Below are the code and all the weights of a small trained network. Each question names an input and a class and asks about switching units off, where a switched-off unit gives its printed mean instead of its output.

import numpy as np


def w(rows, s, z=0):
    codes = np.array(rows[::2]) - 128.0
    scale = np.full(codes.shape[1], s)
    scale[-1] = z or s
    return codes * scale


def f(y):
    return np.maximum(y, 0)


def log_softmax(a):
    a = a - a.max(-1, keepdims=True)
    return a - np.log(np.exp(a).sum(-1, keepdims=True))


def net(x, mask):
    res = np.array(x, float).reshape(1, 5) / 4 @ E
    y = f(res @ A[0][:, :-1].T + A[0][:, -1])
    res = res + np.where(mask, y, B[0][:, -1]) @ B[0][:, :-1]
    return log_softmax(res[-1] @ U[:, :-1].T + U[:, -1])


A, B = {}, {}
E = w([
[109,77,47,127,137,65,79,169,61,93,193,56],'x0',
[123,192,156,108,254,161,158,91,193,81,139,160],'x1',
[244,112,111,110,171,103,120,88,90,209,63,132],'x2',
[150,184,101,162,141,78,157,184,158,183,130,139],'x3',
[175,110,106,33,119,165,203,140,177,133,243,94],'x4',
],0.0094)
A[0] = w([
[113,180,107,97,163,132,239,178,226,155,215,119,100],'neuron 1',
[201,88,139,103,128,130,108,76,125,183,77,159,132],'neuron 2',
[112,36,72,101,73,104,123,147,70,123,211,35,253],'neuron 3',
[54,139,146,191,101,130,95,123,125,108,45,159,168],'neuron 4',
[182,108,126,130,156,150,110,42,92,162,21,144,129],'neuron 5',
[146,149,185,139,109,155,117,59,161,149,61,188,151],'neuron 6',
[82,150,197,156,57,148,125,113,147,97,77,186,108],'neuron 7',
[93,176,116,177,191,100,76,128,104,63,75,160,103],'neuron 8',
[165,86,92,136,67,76,112,200,75,210,86,112,115],'neuron 9',
[71,141,90,196,135,52,70,135,72,132,87,153,126],'neuron 10',
[208,165,134,67,198,157,214,87,186,161,124,165,223],'neuron 11',
[73,72,106,58,119,171,113,103,111,3,221,75,89],'neuron 12',
[146,102,72,146,52,87,124,156,63,224,104,89,105],'neuron 13',
[145,176,122,198,165,82,102,128,97,136,75,139,116],'neuron 14',
[69,167,189,121,135,202,186,107,236,89,157,173,178],'neuron 15',
[142,123,84,163,147,59,61,153,70,130,116,143,160],'neuron 16',
],0.0078,0.0044)
B[0] = w([
[168,206,93,128,175,55,134,183,224,68,142,176,213],'neuron 1',
[135,102,136,79,120,149,161,100,78,207,150,159,195],'neuron 2',
[135,55,39,64,89,76,66,191,53,55,217,71,249],'neuron 3',
[80,110,201,217,107,188,116,126,120,127,87,115,207],'neuron 4',
[128,66,167,96,168,165,143,46,73,215,118,92,212],'neuron 5',
[105,125,160,121,152,214,179,108,99,175,109,171,206],'neuron 6',
[91,139,105,189,77,227,148,121,135,104,96,177,189],'neuron 7',
[66,140,114,187,229,124,94,91,184,120,122,55,188],'neuron 8',
[169,114,107,159,40,76,129,127,92,185,108,157,214],'neuron 9',
[104,98,180,205,152,74,62,116,133,124,69,68,201],'neuron 10',
[206,187,123,2,215,114,211,100,140,177,172,138,234],'neuron 11',
[44,78,156,47,166,182,89,200,121,36,193,89,223],'neuron 12',
[182,120,115,174,42,74,132,151,69,157,129,160,212],'neuron 13',
[123,119,188,134,196,95,106,113,154,160,65,109,186],'neuron 14',
[115,181,20,157,122,194,183,119,155,90,162,140,234],'neuron 15',
[116,90,135,158,129,52,66,95,151,149,120,67,195],'neuron 16',
],0.0076,0.013)
U = w([
[86,106,186,203,199,90,53,96,127,142,55,70,236],'0',
[61,174,115,201,112,255,169,104,158,91,106,165,122],'1',
[69,50,97,39,131,141,76,180,91,31,184,75,159],'2',
[172,129,156,36,202,174,180,46,93,208,111,139,69],'3',
[128,103,195,169,46,158,124,130,89,166,69,182,4],'4',
[193,92,57,143,23,53,95,151,72,149,140,102,118],'5',
[167,198,122,150,85,53,154,159,189,139,97,199,106],'6',
[159,243,76,79,195,114,177,163,242,93,170,153,193],'7',
],0.0081,0.0013)

Each question gives the input, the list of numbers given to net, and the class t.
The units are the neurons (one row each of A and B). Each row of codes is followed by its name. A weight is (code - 128) times the scale printed after its matrix; where a second scale follows, it is the last column's (A, B and U).
mask holds one flag per neuron, in row order. A switched-off neuron (its flag False) gives its mean, the last column of its row in B, instead of its output. The means were averaged over made-up inputs and are rounded, as every weight is.
A unit's drop is (log p(t) with every unit on - log p(t) with that unit switched off) / (log p(t) with every unit on - log p(t) with every unit switched off).
The circuit of an input: a set's keep is (log p(t) with only the set's units on - log p(t) with every unit switched off) / (log p(t) with every unit on - log p(t) with every unit switched off). Starting from the 12 units with the biggest drops (on a tie, the unit counted first), units are removed one at a time, each time the one whose removal leaves the highest keep (on an exact tie, the one counted first), for as long as the keep stays at least 0.8.
circuit, biggest first: the units of the circuit, biggest drop first
unit that matters most: the unit with the biggest drop
k most important neurons: the k neurons with the biggest drops, biggest first
drop of u: that unit's drop, to one decimal
input [-4,-4,1,-2,1], class 4: unit that matters most => neuron 11
input [-8,-2,1,0,-7], class 1: 3 most important neurons => neuron 7; neuron 6; neuron 4
input [-4,5,1,3,-6], class 3: 4 most important neurons => neuron 11; neuron 5; neuron 6; neuron 14
input [-8,-3,2,-3,8], class 7: 3 most important neurons => neuron 1; neuron 15; neuron 5
input [0,5,-7,1,-7], class 1: 2 most important neurons => neuron 15; neuron 7
input [0,-3,6,-6,4], class 5: 3 most important neurons => neuron 3; neuron 6; neuron 13
input [-3,1,-5,-6,7], class 7: 3 most important neurons => neuron 1; neuron 15; neuron 11
input [-8,-8,5,6,3], class 3: 2 most important neurons => neuron 11; neuron 3
input [1,-5,4,1,-5], class 0: 3 most important neurons => neuron 10; neuron 14; neuron 16
input [5,7,-6,4,-1], class 7: 2 most important neurons => neuron 1; neuron 3
input [-1,2,-7,-3,0], class 1: 2 most important neurons => neuron 3; neuron 15
input [-8,0,-3,7,-7], class 1: drop of neuron 7 => 0.2
input [-3,-7,0,6,-4], class 4: drop of neuron 4 => 0.1
input [-4,-2,0,-8,-4], class 1: circuit, biggest first => neuron 7
input [-6,-8,-8,-7,-1], class 1: drop of neuron 7 => 0.6
input [1,1,-3,-3,-5], class 0: drop of neuron 5 => 0.0
